Below are the code and all the weights of a small trained network. Each question names an input and a target symbol and asks about switching units off, where a switched-off unit gives its printed mean instead of its output.

import numpy as np


def w(rows, s, z=0):
    codes = np.array(rows[::2]) - 128.0
    scale = np.full(codes.shape[1], s)
    scale[-1] = z or s
    return codes * scale


def norm(h):
    return h / np.sqrt((h * h).mean(-1, keepdims=True) + 1e-5)


def f(y):
    return np.maximum(y, 0)


def softmax(a):
    e = np.exp(a - a.max(-1, keepdims=True))
    return e / e.sum(-1, keepdims=True)


def log_softmax(a):
    a = a - a.max(-1, keepdims=True)
    return a - np.log(np.exp(a).sum(-1, keepdims=True))


def net(x, mask):
    ids = ['γδεζθξπ'.index(c) for c in x.split()]
    T = len(ids)
    res = E[ids] + P[:T]
    r = norm(res)
    for j in range(2):
        rows = slice(4 * j, 4 * j + 4)
        q, k, v = (r @ M[0][rows].T for M in (Q, K, V))
        z = softmax(np.where(np.tri(T) > 0, q @ k.T / 4**0.5, -1e9)) @ v
        o = O[0][rows]
        res = res + np.where(mask[j], z, o[:, -1]) @ o[:, :-1]
    y = f(norm(res) @ A[0][:, :-1].T + A[0][:, -1])
    res = res + np.where(mask[2:18], y, B[0][:, -1]) @ B[0][:, :-1]
    return log_softmax(norm(res)[-1] @ U[:, :-1].T + U[:, -1])


Q, K, V, O, A, B = {}, {}, {}, {}, {}, {}
E = w([
[168,209,126],'γ',
[153,126,184],'δ',
[101,143,162],'ε',
[152,134,228],'ζ',
[51,199,89],'θ',
[254,138,71],'ξ',
[105,74,101],'π',
],0.021)
P = w([
[163,3,209],'0',
[171,90,177],'1',
[168,102,192],'2',
[169,113,200],'3',
[161,132,194],'4',
[160,149,183],'5',
[167,163,166],'6',
[176,175,136],'7',
[177,176,104],'8',
],0.0074)
Q[0] = w([
[92,127,87],'H0',
[150,251,154],'H0',
[157,75,117],'H0',
[113,180,123],'H0',
[106,84,72],'H1',
[68,99,116],'H1',
[148,93,124],'H1',
[151,172,62],'H1',
],0.026)
K[0] = w([
[149,68,118],'H0',
[230,252,151],'H0',
[132,30,55],'H0',
[152,183,130],'H0',
[162,16,8],'H1',
[177,49,147],'H1',
[108,58,137],'H1',
[224,163,97],'H1',
],0.015)
V[0] = w([
[209,72,2],'H0',
[188,42,92],'H0',
[203,208,159],'H0',
[223,253,185],'H0',
[86,61,78],'H1',
[90,187,106],'H1',
[95,141,229],'H1',
[75,67,157],'H1',
],0.0087)
O[0] = w([
[133,198,123,41],'H0',
[143,195,130,77],'H0',
[58,130,203,209],'H0',
[39,100,221,254],'H0',
[142,175,63,76],'H1',
[2,132,101,152],'H1',
[143,37,80,191],'H1',
[198,131,36,121],'H1',
],0.0071,0.0066)
A[0] = w([
[26,103,151,174],'N0',
[88,106,149,140],'N1',
[167,151,48,254],'N2',
[130,69,108,153],'N3',
[136,249,142,144],'N4',
[136,206,153,137],'N5',
[76,223,47,78],'N6',
[115,86,173,181],'N7',
[188,177,145,3],'N8',
[211,65,170,69],'N9',
[145,138,168,159],'N10',
[154,140,77,208],'N11',
[185,159,29,29],'N12',
[161,144,35,35],'N13',
[227,140,183,100],'N14',
[175,68,151,164],'N15',
],0.016,0.0098)
B[0] = w([
[170,104,147,251],'N0',
[151,143,151,184],'N1',
[149,105,204,167],'N2',
[95,107,165,154],'N3',
[109,87,77,153],'N4',
[149,109,145,147],'N5',
[254,102,118,149],'N6',
[87,152,71,207],'N7',
[141,103,219,131],'N8',
[112,172,140,154],'N9',
[134,113,174,163],'N10',
[141,119,184,153],'N11',
[112,165,40,141],'N12',
[40,171,48,138],'N13',
[84,160,87,152],'N14',
[144,145,72,171],'N15',
],0.014,0.016)
U = w([
[187,253,224,57],'γ',
[55,167,120,255],'δ',
[122,166,128,132],'ε',
[155,137,92,212],'ζ',
[70,15,72,135],'θ',
[20,176,210,25],'ξ',
[198,37,154,155],'π',
],0.016,0.0092)

Each question gives the input, a string of symbols that net reads in full, and the target symbol t.
The units are the heads (4 rows each of Q, K, V and O) and the neurons (one row each of A and B). Each row of codes is followed by its name. A weight is (code - 128) times the scale printed after its matrix; where a second scale follows, it is the last column's (O, A, B and U).
mask holds one flag per unit, heads first, then neurons. A switched-off unit (its flag False) gives its mean, the last column of its rows in O or B, instead of its output. The means were averaged over made-up inputs and are rounded, as every weight is.
A unit's drop is (log p(t) with every unit on - log p(t) with that unit switched off) / (log p(t) with every unit on - log p(t) with every unit switched off).
The circuit of an input: a set's keep is (log p(t) with only the set's units on - log p(t) with every unit switched off) / (log p(t) with every unit on - log p(t) with every unit switched off). Starting from the 12 units with the biggest drops (on a tie, the unit counted first), units are removed one at a time, each time the one whose removal leaves the highest keep (on an exact tie, the one counted first), for as long as the keep stays at least 0.8.
units of the circuit, in order: the units of the circuit, biggest drop first
top k neurons: the k neurons with the biggest drops, biggest first
which heads matter: for each layer, one digit per head in row order, 1 if its drop is at least 0.15 and else 0, layers parted by /
drop when u is switched off: that unit's drop, to one decimal
input ε δ ε γ θ ξ ξ, target δ: top 2 neurons => (N14, N0)
input π θ ε θ ε θ, target θ: units of the circuit, in order => (H0)
input π θ ξ ε ε θ ξ ε ε, target θ: units of the circuit, in order => (H1, N2)
input ζ ε ξ δ δ ξ θ ξ θ, target γ: units of the circuit, in order => (H1, N6)
input γ θ ε θ θ θ δ, target ξ: top 2 neurons => (N6, N7)
input ξ θ θ γ θ δ ξ, target δ: which heads matter => 01
input θ θ ξ ε ξ θ, target γ: which heads matter => 11
input ζ δ ε δ δ θ θ ξ, target γ: which heads matter => 00
input γ δ ζ θ π δ θ δ, target ξ: which heads matter => 10
input ξ θ θ, target π: which heads matter => 00
input θ θ θ ε ξ δ, target δ: top 3 neurons => (N6, N7, N2)
input δ ξ θ, target π: top 4 neurons => (N6, N4, N5, N9)
input θ ε δ, target δ: top 2 neurons => (N9, N0)
input θ θ δ θ ζ, target ξ: top 3 neurons => (N6, N7, N2)
input θ ζ ε, target θ: top neuron => (N7)
input δ θ θ γ, target ξ: drop when H0 is switched off => 0.1
input ξ θ ε π, target ζ: drop when H0 is switched off => 1.1
input ε θ δ θ ζ ε θ ζ π, target ζ: drop when H0 is switched off => 0.8
